Below are the code and all the weights of a small trained network. Each question names an input and a target symbol and asks about switching units off, where a switched-off unit gives its printed mean instead of its output.

import numpy as np


def w(rows, s, z=0):
    codes = np.array(rows[::2]) - 128.0
    scale = np.full(codes.shape[1], s)
    scale[-1] = z or s
    return codes * scale


def softmax(a):
    e = np.exp(a - a.max(-1, keepdims=True))
    return e / e.sum(-1, keepdims=True)


def log_softmax(a):
    a = a - a.max(-1, keepdims=True)
    return a - np.log(np.exp(a).sum(-1, keepdims=True))


def net(x, mask):
    ids = ['ΓΔΛΨαζ'.index(c) for c in x.split()]
    T = len(ids)
    res = E[ids] + P[:T]
    u = 0
    for l in range(2):
        r = res
        for j in range(3):
            rows = slice(4 * j, 4 * j + 4)
            q, k, v = (r @ M[l][rows].T for M in (Q, K, V))
            z = softmax(np.where(np.tri(T) > 0, q @ k.T / 4**0.5, -1e9)) @ v
            o = O[l][rows]
            res = res + np.where(mask[u + j], z, o[:, -1]) @ o[:, :-1]
        u += 3
    return log_softmax(res[-1] @ U[:, :-1].T + U[:, -1])


Q, K, V, O = {}, {}, {}, {}
E = w([
[100,129,177,50,120,8],'Γ',
[40,112,133,128,161,65],'Δ',
[105,88,210,106,14,147],'Λ',
[71,188,188,117,158,117],'Ψ',
[6,155,150,147,61,117],'α',
[189,106,104,141,128,111],'ζ',
],0.02)
P = w([
[93,100,248,179,189,1],'0',
[65,65,198,118,160,144],'1',
[83,78,180,133,155,148],'2',
[92,81,163,129,149,146],'3',
[98,87,150,131,152,149],'4',
[103,92,133,123,148,147],'5',
[107,104,119,119,150,148],'6',
[110,103,104,108,141,153],'7',
[116,103,90,109,135,157],'8',
[122,109,78,98,131,151],'9',
[129,121,68,96,132,152],'10',
[133,117,58,86,128,160],'11',
[145,127,51,67,118,161],'12',
[122,150,26,45,117,160],'13',
],0.009)
Q[0] = w([
[174,72,121,126,181,129],'L0H0',
[88,119,95,122,148,143],'L0H0',
[108,124,138,75,136,125],'L0H0',
[6,131,117,123,94,130],'L0H0',
[130,176,102,130,144,172],'L0H1',
[186,127,61,202,130,174],'L0H1',
[130,135,102,152,118,121],'L0H1',
[135,99,101,62,128,111],'L0H1',
[86,111,193,61,123,135],'L0H2',
[86,107,150,148,142,128],'L0H2',
[106,121,130,117,117,127],'L0H2',
[85,104,130,92,116,87],'L0H2',
],0.018)
K[0] = w([
[65,162,227,162,112,106],'L0H0',
[166,152,117,90,90,153],'L0H0',
[170,135,125,171,128,172],'L0H0',
[215,181,16,144,117,154],'L0H0',
[134,157,151,218,78,160],'L0H1',
[27,195,119,133,82,224],'L0H1',
[101,130,147,139,81,96],'L0H1',
[144,160,201,96,199,145],'L0H1',
[72,134,209,173,113,48],'L0H2',
[143,100,184,247,128,108],'L0H2',
[128,115,168,194,203,141],'L0H2',
[126,108,206,178,147,99],'L0H2',
],0.011)
V[0] = w([
[151,56,131,175,165,80],'L0H0',
[74,94,40,231,75,93],'L0H0',
[139,89,111,157,239,114],'L0H0',
[76,254,136,87,162,109],'L0H0',
[82,105,104,142,169,109],'L0H1',
[130,161,176,157,119,79],'L0H1',
[56,128,161,209,132,153],'L0H1',
[111,141,86,116,132,105],'L0H1',
[71,122,120,31,111,138],'L0H2',
[120,121,99,103,59,171],'L0H2',
[133,76,148,145,81,179],'L0H2',
[186,97,216,118,152,164],'L0H2',
],0.012)
O[0] = w([
[86,193,96,114,73,83,156],'L0H0',
[6,70,98,17,118,130,196],'L0H0',
[121,209,6,143,152,110,104],'L0H0',
[78,95,170,157,254,109,157],'L0H0',
[87,130,88,112,145,148,207],'L0H1',
[160,199,185,173,146,182,254],'L0H1',
[114,217,123,28,122,196,165],'L0H1',
[105,106,126,132,180,122,145],'L0H1',
[70,124,136,252,145,187,186],'L0H2',
[90,136,99,190,60,88,10],'L0H2',
[80,130,114,161,17,111,70],'L0H2',
[188,148,65,139,88,134,80],'L0H2',
],0.0082,0.0095)
Q[1] = w([
[101,146,151,144,75,83],'L1H0',
[100,87,154,147,90,86],'L1H0',
[86,129,106,99,137,142],'L1H0',
[73,111,254,115,193,176],'L1H0',
[140,127,152,99,81,128],'L1H1',
[71,214,129,139,80,108],'L1H1',
[128,50,107,127,121,85],'L1H1',
[100,164,200,113,122,30],'L1H1',
[150,59,99,116,107,22],'L1H2',
[147,67,92,142,65,146],'L1H2',
[63,78,205,156,101,95],'L1H2',
[165,45,115,215,126,136],'L1H2',
],0.0081)
K[1] = w([
[125,132,148,39,197,160],'L1H0',
[80,69,144,102,178,66],'L1H0',
[159,182,64,48,95,107],'L1H0',
[91,212,108,163,97,72],'L1H0',
[116,136,146,160,70,132],'L1H1',
[101,215,125,112,87,76],'L1H1',
[154,53,87,114,154,84],'L1H1',
[73,202,114,239,105,159],'L1H1',
[88,113,146,254,96,67],'L1H2',
[167,143,236,165,41,155],'L1H2',
[115,32,79,83,161,102],'L1H2',
[80,71,149,226,98,174],'L1H2',
],0.0084)
V[1] = w([
[128,128,173,118,144,46],'L1H0',
[80,137,194,127,182,107],'L1H0',
[30,178,168,160,139,32],'L1H0',
[98,30,67,123,172,254],'L1H0',
[118,213,80,66,122,111],'L1H1',
[171,102,90,181,95,121],'L1H1',
[140,177,214,29,106,63],'L1H1',
[121,155,147,188,79,68],'L1H1',
[129,157,127,132,68,159],'L1H2',
[116,122,125,221,170,227],'L1H2',
[234,191,168,136,136,179],'L1H2',
[65,203,221,127,140,66],'L1H2',
],0.0074)
O[1] = w([
[94,57,55,123,91,95,154],'L1H0',
[113,145,50,136,155,144,253],'L1H0',
[110,141,43,180,148,108,235],'L1H0',
[120,174,128,83,150,74,137],'L1H0',
[116,59,145,147,115,99,145],'L1H1',
[27,136,107,85,126,177,11],'L1H1',
[174,90,65,126,131,49,187],'L1H1',
[122,88,93,108,171,149,87],'L1H1',
[93,168,133,138,197,188,85],'L1H2',
[96,202,123,35,44,94,132],'L1H2',
[120,118,171,86,175,1,81],'L1H2',
[158,80,183,99,83,204,251],'L1H2',
],0.0068,0.021)
U = w([
[134,63,179,217,162,49,108],'Γ',
[154,193,8,101,171,107,138],'Δ',
[219,140,161,135,87,155,85],'Λ',
[163,255,200,177,201,137,166],'Ψ',
[48,76,225,44,222,170,254],'α',
[129,142,164,88,137,63,36],'ζ',
],0.0053,0.0028)

Each question gives the input, a string of symbols that net reads in full, and the target symbol t.
The units are the heads (4 rows each of Q, K, V and O). Each row of codes is followed by its name. A weight is (code - 128) times the scale printed after its matrix; where a second scale follows, it is the last column's (O and U).
mask holds one flag per head, layer by layer. A switched-off head (its flag False) gives its mean, the last column of its rows in O, instead of its output. The means were averaged over made-up inputs and are rounded, as every weight is.
A unit's drop is (log p(t) with every unit on - log p(t) with that unit switched off) / (log p(t) with every unit on - log p(t) with every unit switched off).
The circuit of an input: a set's keep is (log p(t) with only the set's units on - log p(t) with every unit switched off) / (log p(t) with every unit on - log p(t) with every unit switched off). Starting from all 6 units, units are removed one at a time, each time the one whose removal leaves the highest keep (on an exact tie, the one counted first), for as long as the keep stays at least 0.8.
circuit, biggest first: the units of the circuit, biggest drop first
most important unit: the unit with the biggest drop
heads that matter: for each layer, one digit per head in row order, 1 if its drop is at least 0.15 and else 0, layers parted by /
drop when u is switched off: that unit's drop, to one decimal
input ζ α α α α Δ Λ, target Γ: most important unit	L0H2
input α α ζ, target Δ: heads that matter	101 / 100
input Γ Δ Γ Λ ζ Δ Γ Λ, target Ψ: circuit, biggest first	[L0H2; L1H2; L0H0; L1H0]
input α Δ Λ α α Δ Λ Δ ζ Δ Ψ, target Δ: heads that matter	111 / 001
input α Δ α α α Δ α α ζ Δ Δ α Λ, target Δ: circuit, biggest first	[L0H0; L1H2]
input Γ α Λ α α Λ α α ζ Γ α Δ Δ, target Ψ: circuit, biggest first	[L1H0; L0H2; L0H1; L1H2]
input Λ Γ α Δ α α α α Δ ζ, target α: heads that matter	111 / 111
input α α Γ, target Γ: circuit, biggest first	[L0H1; L1H1]
input Λ α ζ, target α: circuit, biggest first	[L1H0; L0H0; L1H2; L0H1]
input α Γ Λ Ψ Γ α α α, target α: heads that matter	100 / 010
input α α Δ, target Δ: circuit, biggest first	[L1H0; L0H0; L1H1; L1H2]
input Δ α Λ α, target Λ: heads that matter	100 / 011
input Ψ Λ α Γ Δ α Ψ α α α Δ α Δ ζ, target ζ: heads that matter	011 / 001
input α ζ Δ α Γ Δ, target Δ: circuit, biggest first	[L0H0]
input α α α ζ Δ α Ψ, target Δ: heads that matter	110 / 000
input Γ α α ζ Ψ Λ Δ Δ, target Ψ: circuit, biggest first	[L1H0; L0H2; L0H1; L0H0]
input Δ ζ Δ α Δ α, target Λ: heads that matter	111 / 101
input Δ Γ Γ α Δ Γ Δ Δ α Δ α α Δ, target α: heads that matter	111 / 000
input Γ ζ Λ, target Ψ: heads that matter	111 / 001
input Δ α Λ Λ Λ Δ ζ Δ Γ Δ Ψ Γ, target Λ: heads that matter	111 / 101
input Λ α α Γ α Λ Δ ζ α Γ Λ Δ Λ, target α: heads that matter	111 / 111
input Ψ Δ ζ Λ α α ζ ζ Δ α α Δ, target ζ: heads that matter	111 / 101
input Γ α α Δ α ζ, target Ψ: heads that matter	111 / 111
input α Ψ Δ Δ α Δ α α α α, target α: heads that matter	100 / 000
input Δ Λ Γ Λ Γ, target Λ: circuit, biggest first	[L0H0]
input Ψ α ζ Δ α α α, target ζ: drop when L0H1 is switched off	0.8
input Λ ζ α α α α α Δ α Δ, target α: drop when L1H2 is switched off	1.0
input Λ Δ α α ζ Δ Γ α α Γ, target α: drop when L1H0 is switched off	2.2
input α α α α Γ ζ α α α Λ Λ, target Δ: drop when L0H0 is switched off	0.9
